Here is a tiny trained network, its code and every weight. The questions are about switching its units off for an input and a target symbol, where a switched-off unit gives its printed mean instead of its output.

import numpy as np


def w(rows, s, z=0):
    codes = np.array(rows[::2]) - 128.0
    scale = np.full(codes.shape[1], s)
    scale[-1] = z or s
    return codes * scale


def norm(h):
    return h / np.sqrt((h * h).mean(-1, keepdims=True) + 1e-5)


def f(y):
    return y / 2 * (1 + np.tanh(0.7978845608 * (y + 0.044715 * y**3)))


def softmax(a):
    e = np.exp(a - a.max(-1, keepdims=True))
    return e / e.sum(-1, keepdims=True)


def log_softmax(a):
    a = a - a.max(-1, keepdims=True)
    return a - np.log(np.exp(a).sum(-1, keepdims=True))


def net(x, mask):
    ids = ['ΓΔΠΣαβζηλξτψω'.index(c) for c in x.split()]
    T = len(ids)
    res = E[ids] + P[:T]
    r = norm(res)
    for j in range(2):
        rows = slice(3 * j, 3 * j + 3)
        q, k, v = (r @ M[0][rows].T for M in (Q, K, V))
        z = softmax(np.where(np.tri(T) > 0, q @ k.T / 3**0.5, -1e9)) @ v
        o = O[0][rows]
        res = res + np.where(mask[j], z, o[:, -1]) @ o[:, :-1]
    y = f(norm(res) @ A[0][:, :-1].T + A[0][:, -1])
    res = res + np.where(mask[2:6], y, B[0][:, -1]) @ B[0][:, :-1]
    return log_softmax(norm(res)[-1] @ U[:, :-1].T + U[:, -1])


Q, K, V, O, A, B = {}, {}, {}, {}, {}, {}
E = w([
[208,225,86,74],'Γ',
[207,95,156,76],'Δ',
[168,169,128,128],'Π',
[164,126,27,92],'Σ',
[115,214,93,93],'α',
[106,204,118,124],'β',
[161,197,195,141],'ζ',
[144,108,240,89],'η',
[101,153,83,251],'λ',
[160,118,96,64],'ξ',
[106,105,153,149],'τ',
[129,58,129,134],'ψ',
[142,57,95,67],'ω',
],0.019)
P = w([
[59,93,150,133],'0',
[254,238,90,38],'1',
[60,108,141,137],'2',
[204,218,101,92],'3',
[59,111,144,137],'4',
[217,132,111,157],'5',
[60,108,138,140],'6',
[213,178,103,154],'7',
[60,107,138,140],'8',
[194,192,93,151],'9',
[59,117,142,135],'10',
[180,98,91,180],'11',
],0.013)
Q[0] = w([
[56,69,136,254],'h1',
[5,41,76,168],'h1',
[200,204,32,116],'h1',
[170,105,136,217],'h2',
[44,69,245,86],'h2',
[183,66,196,82],'h2',
],0.0086)
K[0] = w([
[6,122,162,195],'h1',
[51,76,94,169],'h1',
[126,173,45,105],'h1',
[116,110,131,188],'h2',
[161,115,175,133],'h2',
[119,64,152,74],'h2',
],0.015)
V[0] = w([
[89,104,138,183],'h1',
[36,101,149,133],'h1',
[254,200,75,42],'h1',
[165,164,81,136],'h2',
[67,112,37,179],'h2',
[126,227,90,110],'h2',
],0.0065)
O[0] = w([
[28,94,213,34,75],'h1',
[97,234,73,26,77],'h1',
[105,50,43,151,253],'h1',
[180,181,144,95,138],'h2',
[171,110,2,163,96],'h2',
[167,106,52,136,170],'h2',
],0.0048,0.004)
A[0] = w([
[186,89,249,34,155],'n1',
[83,79,93,99,247],'n2',
[194,18,205,88,199],'n3',
[255,84,99,33,41],'n4',
],0.0092,0.0014)
B[0] = w([
[192,43,40,196,253],'n1',
[53,103,242,8,157],'n2',
[187,214,50,148,225],'n3',
[255,252,187,225,243],'n4',
],0.0092,0.0047)
U = w([
[170,179,107,169,231],'Γ',
[156,108,104,183,222],'Δ',
[121,31,71,215,66],'Π',
[133,80,43,74,15],'Σ',
[68,120,79,117,149],'α',
[92,191,151,111,108],'β',
[117,116,201,201,11],'ζ',
[174,7,199,145,16],'η',
[53,143,125,217,1],'λ',
[162,129,192,64,62],'ξ',
[68,103,234,138,191],'τ',
[95,27,126,121,155],'ψ',
[138,55,124,66,112],'ω',
],0.017,0.0033)

Each question gives the input, a string of symbols that net reads in full, and the target symbol t.
The units are the heads (3 rows each of Q, K, V and O) and the neurons (one row each of A and B). Each row of codes is followed by its name. A weight is (code - 128) times the scale printed after its matrix; where a second scale follows, it is the last column's (O, A, B and U).
mask holds one flag per unit, heads first, then neurons. A switched-off unit (its flag False) gives its mean, the last column of its rows in O or B, instead of its output. The means were averaged over made-up inputs and are rounded, as every weight is.
A unit's drop is (log p(t) with every unit on - log p(t) with that unit switched off) / (log p(t) with every unit on - log p(t) with every unit switched off).
The circuit of an input: a set's keep is (log p(t) with only the set's units on - log p(t) with every unit switched off) / (log p(t) with every unit on - log p(t) with every unit switched off). Starting from all 6 units, units are removed one at a time, each time the one whose removal leaves the highest keep (on an exact tie, the one counted first), for as long as the keep stays at least 0.8.
units of the circuit, in order: the units of the circuit, biggest drop first
top k neurons: the k neurons with the biggest drops, biggest first
heads that matter: for each layer, one digit per head in row order, 1 if its drop is at least 0.15 and else 0, layers parted by /
drop when u is switched off: that unit's drop, to one decimal
input η τ η τ λ τ τ τ Π η Π ψ, target Γ: units of the circuit, in order	(h1 n3)
input Γ λ ξ Π λ Π ω, target ω: top 3 neurons	(n2 n1 n3)
input Π Δ τ Γ β ψ, target Γ: heads that matter	00
input τ τ ψ β λ β ζ α λ τ, target Π: units of the circuit, in order	(n4)
input λ β Π η Π η Π ξ Π λ ψ ω, target Γ: units of the circuit, in order	(n4 n3)
input ψ λ τ Γ ξ, target ξ: units of the circuit, in order	(n2 n4)
input Γ Γ η τ τ α ψ η Π ω β, target β: units of the circuit, in order	(h1 n1)
input α Σ ω Σ Δ β Σ η η α Π τ, target Γ: heads that matter	10
input τ Π λ β λ ζ β Σ Γ ω Π, target Π: units of the circuit, in order	(h1 n4)
input Π Σ τ ξ τ Γ ζ α α λ ξ, target ξ: top 3 neurons	(n2 n1 n4)
input α τ β, target β: units of the circuit, in order	(n1 h1)
input λ η Γ τ ζ ψ Π β ψ, target ψ: drop when n4 is switched off	1.1
input τ Γ Π τ λ η Γ Γ η τ, target Π: drop when n4 is switched off	0.5
input ζ Σ τ ω Π Π ω, target ω: drop when n2 is switched off	0.5
input η α Σ τ η η ψ η τ, target τ: drop when n2 is switched off	0.0
input β τ τ Π ψ ξ α τ Π, target Π: top neuron	(n4)
